Below is a small trained network, with its code and all its weights. Each question gives an input and a target symbol and asks what happens when units are switched off, that is, made to give their printed mean instead of their output.

import numpy as np


def w(rows, s, z=0):
    codes = np.array(rows[::2]) - 128.0
    scale = np.full(codes.shape[1], s)
    scale[-1] = z or s
    return codes * scale


def f(y):
    return np.maximum(y, 0)


def softmax(a):
    e = np.exp(a - a.max(-1, keepdims=True))
    return e / e.sum(-1, keepdims=True)


def log_softmax(a):
    a = a - a.max(-1, keepdims=True)
    return a - np.log(np.exp(a).sum(-1, keepdims=True))


def net(x, mask):
    ids = ['ΓΔΛεπτψ'.index(c) for c in x.split()]
    T = len(ids)
    res = E[ids] + P[:T]
    u = 0
    for l in range(2):
        q, k, v = (res @ M[l].T for M in (Q, K, V))
        z = softmax(np.where(np.tri(T) > 0, q @ k.T / 4**0.5, -1e9)) @ v
        res = res + np.where(mask[u], z, O[l][:, -1]) @ O[l][:, :-1]
        u += 1
        y = f(res @ A[l][:, :-1].T + A[l][:, -1])
        res = res + np.where(mask[u : u + 4], y, B[l][:, -1]) @ B[l][:, :-1]
        u += 4
    return log_softmax(res[-1] @ U[:, :-1].T + U[:, -1])


Q, K, V, O, A, B = {}, {}, {}, {}, {}, {}
E = w([
[205,165,55,119,174,70],'Γ',
[191,90,194,58,54,94],'Δ',
[191,162,62,132,146,131],'Λ',
[72,165,10,57,72,80],'ε',
[58,160,143,126,210,125],'π',
[154,155,62,127,107,174],'τ',
[166,88,156,247,70,135],'ψ',
],0.013)
P = w([
[159,254,77,125,55,146],'0',
[102,112,123,148,89,48],'1',
[106,103,134,138,110,59],'2',
[116,97,124,148,125,82],'3',
[132,100,96,155,117,63],'4',
[140,94,95,159,130,77],'5',
[154,94,96,162,136,84],'6',
[152,88,99,162,138,85],'7',
[165,87,100,161,158,97],'8',
[164,83,100,162,147,98],'9',
[169,91,106,166,154,105],'10',
[173,81,99,166,164,116],'11',
[178,88,105,164,165,110],'12',
[178,89,109,161,166,106],'13',
],0.0085)
Q[0] = w([
[95,56,219,103,141,65],'0.h1',
[58,119,197,172,136,215],'0.h1',
[87,82,165,224,67,109],'0.h1',
[199,142,8,141,107,101],'0.h1',
],0.013)
K[0] = w([
[48,26,230,159,107,108],'0.h1',
[59,74,73,111,254,129],'0.h1',
[194,11,82,160,199,150],'0.h1',
[242,210,71,128,58,114],'0.h1',
],0.011)
V[0] = w([
[101,96,188,178,128,242],'0.h1',
[59,157,125,47,171,225],'0.h1',
[229,180,145,116,147,209],'0.h1',
[90,152,105,2,72,168],'0.h1',
],0.0086)
O[0] = w([
[109,203,213,175,59,97,3],'0.h1',
[203,175,254,115,160,249,26],'0.h1',
[219,184,72,57,2,135,220],'0.h1',
[99,165,158,23,207,255,133],'0.h1',
],0.0071,0.007)
A[0] = w([
[124,217,125,160,78,166,52],'0.n1',
[98,174,234,126,137,144,3],'0.n2',
[90,100,98,178,130,91,117],'0.n3',
[122,152,100,1,75,124,236],'0.n4',
],0.0098,0.002)
B[0] = w([
[110,155,67,125,100,255,136],'0.n1',
[60,218,70,134,171,66,130],'0.n2',
[86,159,160,98,96,149,202],'0.n3',
[229,135,168,174,186,159,249],'0.n4',
],0.0084,0.013)
Q[1] = w([
[39,89,128,173,107,42],'1.h1',
[97,237,2,96,119,172],'1.h1',
[196,58,3,160,152,107],'1.h1',
[143,46,244,180,128,131],'1.h1',
],0.0082)
K[1] = w([
[172,99,107,110,129,84],'1.h1',
[142,245,63,92,142,182],'1.h1',
[166,155,172,195,51,134],'1.h1',
[80,15,137,148,93,65],'1.h1',
],0.012)
V[1] = w([
[106,95,163,106,85,7],'1.h1',
[188,98,196,1,84,143],'1.h1',
[95,152,223,94,71,182],'1.h1',
[113,76,100,174,79,222],'1.h1',
],0.0079)
O[1] = w([
[189,109,111,99,58,187,5],'1.h1',
[176,224,168,57,111,73,137],'1.h1',
[71,172,204,68,83,162,61],'1.h1',
[78,88,255,192,142,65,163],'1.h1',
],0.0082,0.016)
A[1] = w([
[163,174,144,113,231,189,64],'1.n1',
[171,65,16,154,90,109,213],'1.n2',
[183,82,74,96,34,255,4],'1.n3',
[144,122,128,165,186,4,60],'1.n4',
],0.0077,0.0023)
B[1] = w([
[123,2,140,68,82,107,200],'1.n1',
[96,175,174,64,134,218,226],'1.n2',
[178,168,129,130,251,58,157],'1.n3',
[124,138,126,132,74,229,253],'1.n4',
],0.0074,0.024)
U = w([
[134,153,130,121,125,207,2],'Γ',
[136,188,117,66,90,57,228],'Δ',
[220,73,114,253,159,68,193],'Λ',
[105,42,129,97,130,110,26],'ε',
[48,216,57,140,181,80,201],'π',
[109,171,219,125,137,176,44],'τ',
[105,57,149,124,2,153,168],'ψ',
],0.0067,0.006)

Each question gives the input, a string of symbols that net reads in full, and the target symbol t.
The units are the heads (4 rows each of Q, K, V and O) and the neurons (one row each of A and B). Each row of codes is followed by its name. A weight is (code - 128) times the scale printed after its matrix; where a second scale follows, it is the last column's (O, A, B and U).
mask holds one flag per unit, layer by layer, with each layer's heads first. A switched-off unit (its flag False) gives its mean, the last column of its rows in O or B, instead of its output. The means were averaged over made-up inputs and are rounded, as every weight is.
A unit's drop is (log p(t) with every unit on - log p(t) with that unit switched off) / (log p(t) with every unit on - log p(t) with every unit switched off).
The circuit of an input: a set's keep is (log p(t) with only the set's units on - log p(t) with every unit switched off) / (log p(t) with every unit on - log p(t) with every unit switched off). Starting from all 10 units, units are removed one at a time, each time the one whose removal leaves the highest keep (on an exact tie, the one counted first), for as long as the keep stays at least 0.8.
units of the circuit, in order: the units of the circuit, biggest drop first
most important unit: the unit with the biggest drop
k most important neurons: the k neurons with the biggest drops, biggest first
k most important neurons of layer l: the k neurons of layer l with the biggest drops, biggest first
drop when u is switched off: that unit's drop, to one decimal
input π Γ ψ π Λ Λ Λ Λ Λ, target π: 2 most important neurons -> (1.n1, 0.n4)
input ψ Δ Λ Γ ε Γ, target ψ: most important unit -> 0.n1
input τ τ ψ Λ Δ ψ ψ Δ τ ψ τ, target τ: units of the circuit, in order -> (1.h1, 0.h1)
input τ Γ Λ ψ ψ Λ ε Λ Λ Λ Γ Δ Γ, target τ: units of the circuit, in order -> (1.h1, 0.h1)
input Γ ε ψ π π Λ Γ π Γ τ Δ, target Δ: 3 most important neurons -> (1.n3, 0.n3, 0.n4)
input ψ π Λ Δ Λ ψ ψ Δ Γ Γ, target ψ: units of the circuit, in order -> (0.h1, 1.h1, 0.n4)
input ε Γ Λ Λ ε, target ε: units of the circuit, in order -> (0.h1, 1.n1, 1.n2)
input Λ Γ π Λ π π Γ τ Γ Λ, target Λ: 4 most important neurons -> (1.n2, 0.n1, 0.n3, 0.n4)
input Γ Λ τ Λ Λ Λ Γ, target Γ: 3 most important neurons -> (1.n2, 1.n4, 0.n3)
input τ ε τ Γ Λ Γ ε, target τ: 3 most important neurons -> (0.n1, 0.n4, 1.n4)
input Γ Δ Γ Δ τ τ τ ε ψ τ Λ Λ ψ Γ, target Γ: 4 most important neurons -> (1.n2, 0.n4, 1.n4, 0.n3)
input ε π π, target π: units of the circuit, in order -> (0.n4, 0.n2, 0.h1, 1.h1)
input ε Γ ε τ, target ε: 2 most important neurons -> (1.n1, 1.n2)
input Δ ε τ Γ ε, target Δ: units of the circuit, in order -> (1.h1)
input Γ ε Δ ψ τ Γ ψ Λ Γ π, target π: units of the circuit, in order -> (0.n4, 1.n1)
input π Λ Λ Λ τ ε τ Λ ψ Λ Γ, target π: 2 most important neurons of layer 0 -> (0.n4, 0.n1)
input Γ π Γ Δ Γ ε Λ ε τ Γ Λ π ε τ, target Γ: 2 most important neurons -> (1.n2, 0.n3)
input π Γ Λ τ τ τ ψ Δ Δ π π Λ ε, target π: 2 most important neurons of layer 0 -> (0.n1, 0.n2)
input Γ ψ Γ ψ Λ Λ Δ, target Δ: 3 most important neurons -> (0.n3, 1.n3, 0.n4)
input Δ ψ Γ, target Δ: most important neuron -> (1.n2)
input ψ Δ Λ Λ ε ψ Γ Λ Δ τ, target ψ: 3 most important neurons -> (0.n1, 0.n4, 1.n3)
input Λ τ Λ Γ Γ Γ Λ τ Λ Λ Γ π ψ, target ψ: 2 most important neurons of layer 0 -> (0.n4, 0.n3)
input Λ Λ ψ Δ Γ Γ ψ τ Γ τ, target Λ: 3 most important neurons of layer 0 -> (0.n1, 0.n3, 0.n4)
input Δ ψ π Λ τ Λ ψ ε Λ π ε ψ Δ ε, target Δ: drop when 0.n3 is switched off -> -0.1
input Δ Γ ψ τ Γ τ, target Δ: drop when 1.h1 is switched off -> 1.2
input ψ Λ Γ Λ Λ Γ Γ ψ Λ Λ, target ψ: drop when 1.n3 is switched off -> 0.1
input π ε Λ Λ Γ Λ ψ Δ π Λ τ ψ Γ, target π: drop when 1.n1 is switched off -> 0.3
input τ Δ π Γ Γ, target τ: most important neuron -> (0.n1)
